Here is a tiny trained network, its code and every weight. The questions are about switching its units off for an input and a target symbol, where a switched-off unit gives its printed mean instead of its output.

import numpy as np


def w(rows, s, z=0):
    codes = np.array(rows[::2]) - 128.0
    scale = np.full(codes.shape[1], s)
    scale[-1] = z or s
    return codes * scale


def f(y):
    return y / 2 * (1 + np.tanh(0.7978845608 * (y + 0.044715 * y**3)))


def softmax(a):
    e = np.exp(a - a.max(-1, keepdims=True))
    return e / e.sum(-1, keepdims=True)


def log_softmax(a):
    a = a - a.max(-1, keepdims=True)
    return a - np.log(np.exp(a).sum(-1, keepdims=True))


def net(x, mask):
    ids = ['δεζηλξτφψω'.index(c) for c in x.split()]
    T = len(ids)
    res = E[ids] + P[:T]
    r = res
    for j in range(2):
        rows = slice(3 * j, 3 * j + 3)
        q, k, v = (r @ M[0][rows].T for M in (Q, K, V))
        z = softmax(np.where(np.tri(T) > 0, q @ k.T / 3**0.5, -1e9)) @ v
        o = O[0][rows]
        res = res + np.where(mask[j], z, o[:, -1]) @ o[:, :-1]
    y = f(res @ A[0][:, :-1].T + A[0][:, -1])
    res = res + np.where(mask[2:26], y, B[0][:, -1]) @ B[0][:, :-1]
    return log_softmax(res[-1] @ U[:, :-1].T + U[:, -1])


Q, K, V, O, A, B = {}, {}, {}, {}, {}, {}
E = w([
[209,81,148],'δ',
[106,154,116],'ε',
[110,144,192],'ζ',
[214,162,195],'η',
[214,80,135],'λ',
[247,114,39],'ξ',
[92,189,43],'τ',
[109,151,118],'φ',
[107,200,128],'ψ',
[14,87,159],'ω',
],0.015)
P = w([
[254,177,181],'0',
[148,160,161],'1',
[129,147,153],'2',
[119,141,148],'3',
[127,128,147],'4',
[125,118,143],'5',
[127,101,135],'6',
[143,121,153],'7',
],0.007)
Q[0] = w([
[203,65,141],'H0',
[157,211,162],'H0',
[94,37,101],'H0',
[104,51,103],'H1',
[254,182,49],'H1',
[81,251,240],'H1',
],0.016)
K[0] = w([
[121,190,173],'H0',
[126,143,82],'H0',
[132,91,222],'H0',
[161,179,156],'H1',
[144,74,5],'H1',
[50,59,148],'H1',
],0.021)
V[0] = w([
[154,102,88],'H0',
[127,3,122],'H0',
[86,87,96],'H0',
[107,135,7],'H1',
[115,103,139],'H1',
[88,222,101],'H1',
],0.014)
O[0] = w([
[80,143,78,141],'H0',
[59,32,102,2],'H0',
[159,72,109,50],'H0',
[104,151,12,115],'H1',
[100,102,125,101],'H1',
[33,188,147,153],'H1',
],0.011,0.0089)
A[0] = w([
[101,35,163,107],'N0',
[254,75,62,135],'N1',
[116,164,139,97],'N2',
[140,144,91,136],'N3',
[63,58,13,2],'N4',
[41,142,190,113],'N5',
[37,189,113,125],'N6',
[225,30,167,177],'N7',
[39,18,109,94],'N8',
[232,32,83,86],'N9',
[116,153,95,139],'N10',
[100,197,137,91],'N11',
[149,104,172,156],'N12',
[128,151,79,200],'N13',
[130,112,165,157],'N14',
[63,98,168,74],'N15',
[146,87,101,114],'N16',
[147,108,89,128],'N17',
[141,163,93,119],'N18',
[83,66,70,233],'N19',
[17,128,215,140],'N20',
[90,135,224,120],'N21',
[149,193,67,139],'N22',
[237,61,135,74],'N23',
],0.009,0.0066)
B[0] = w([
[68,134,181,127],'N0',
[49,86,35,226],'N1',
[131,113,102,170],'N2',
[108,125,145,159],'N3',
[237,181,167,131],'N4',
[137,124,102,198],'N5',
[189,174,178,220],'N6',
[124,167,116,178],'N7',
[187,93,161,125],'N8',
[192,149,198,178],'N9',
[116,96,139,161],'N10',
[138,95,97,222],'N11',
[89,93,103,156],'N12',
[89,72,154,193],'N13',
[98,97,117,148],'N14',
[40,110,128,129],'N15',
[122,128,151,126],'N16',
[130,120,135,137],'N17',
[105,142,142,180],'N18',
[4,113,116,133],'N19',
[130,109,75,216],'N20',
[198,119,110,222],'N21',
[98,146,165,248],'N22',
[193,150,184,177],'N23',
],0.016,0.011)
U = w([
[162,93,231,182],'δ',
[149,154,181,129],'ε',
[221,76,92,127],'ζ',
[173,126,201,2],'η',
[157,112,204,55],'λ',
[81,195,45,220],'ξ',
[101,168,249,58],'τ',
[155,145,176,11],'φ',
[176,255,69,160],'ψ',
[144,49,243,194],'ω',
],0.0072,0.0039)

Each question gives the input, a string of symbols that net reads in full, and the target symbol t.
The units are the heads (3 rows each of Q, K, V and O) and the neurons (one row each of A and B). Each row of codes is followed by its name. A weight is (code - 128) times the scale printed after its matrix; where a second scale follows, it is the last column's (O, A, B and U).
mask holds one flag per unit, heads first, then neurons. A switched-off unit (its flag False) gives its mean, the last column of its rows in O or B, instead of its output. The means were averaged over made-up inputs and are rounded, as every weight is.
A unit's drop is (log p(t) with every unit on - log p(t) with that unit switched off) / (log p(t) with every unit on - log p(t) with every unit switched off).
The circuit of an input: a set's keep is (log p(t) with only the set's units on - log p(t) with every unit switched off) / (log p(t) with every unit on - log p(t) with every unit switched off). Starting from the 12 units with the biggest drops (on a tie, the unit counted first), units are removed one at a time, each time the one whose removal leaves the highest keep (on an exact tie, the one counted first), for as long as the keep stays at least 0.8.
circuit, biggest first: the units of the circuit, biggest drop first
unit that matters most: the unit with the biggest drop
k most important neurons: the k neurons with the biggest drops, biggest first
heads that matter: for each layer, one digit per head in row order, 1 if its drop is at least 0.15 and else 0, layers parted by /
drop when u is switched off: that unit's drop, to one decimal
input ψ ξ τ τ ζ, target ζ: unit that matters most : H1
input λ ζ ε, target ζ: heads that matter : 11
input ξ ζ η η ψ λ, target ψ: circuit, biggest first : [N7; H1]
input ψ ψ ψ ξ λ, target ξ: circuit, biggest first : [N1; H1]
input ξ ζ ω, target ω: circuit, biggest first : [H0; H1]
input ψ ζ ψ ζ η ξ τ, target τ: 2 most important neurons : [N4; N19]
input ψ ξ η δ ξ η, target ξ: 4 most important neurons : [N6; N1; N21; N9]
input ψ ψ ξ ψ ψ δ ω, target ω: circuit, biggest first : [H0; N8]
input ψ ζ ψ, target ζ: circuit, biggest first : [H1; N21; N22; N20]
input ψ δ ψ ψ λ, target ψ: 3 most important neurons : [N7; N13; N1]
input ψ δ δ ψ ξ, target ξ: 3 most important neurons : [N1; N6; N21]
input ζ ψ ω ψ ψ ψ ξ ψ, target ξ: 3 most important neurons : [N19; N9; N23]
input ψ ψ δ, target ψ: circuit, biggest first : [N13; H0]
input ξ ξ λ, target ξ: circuit, biggest first : [H0; N19; H1]
input ψ ξ ψ ψ ψ δ, target ψ: circuit, biggest first : [H0; N7]
input ψ ξ ψ ψ ψ ψ ζ τ, target τ: most important neuron : [N1]
input ψ ψ η ψ η ξ ζ, target ζ: 3 most important neurons : [N21; N22; N20]
input ζ ψ ψ ψ τ η, target τ: heads that matter : 01
input ε η ψ τ ψ, target τ: heads that matter : 11
input δ δ δ ξ, target ξ: heads that matter : 00
input ψ λ ζ φ, target ζ: unit that matters most : H1
input ψ ψ ψ ψ η, target ψ: heads that matter : 01
input ψ ε ψ ξ δ, target ξ: drop when N21 is switched off : 0.2
input ψ ψ ε ψ ψ ξ ψ, target ξ: drop when H0 is switched off : 2.4
input ψ ξ ξ η, target ξ: drop when N19 is switched off : 0.0
input ε ψ η ξ δ, target ξ: drop when N19 is switched off : -0.1
input ψ δ ψ τ ψ, target τ: most important neuron : [N1]
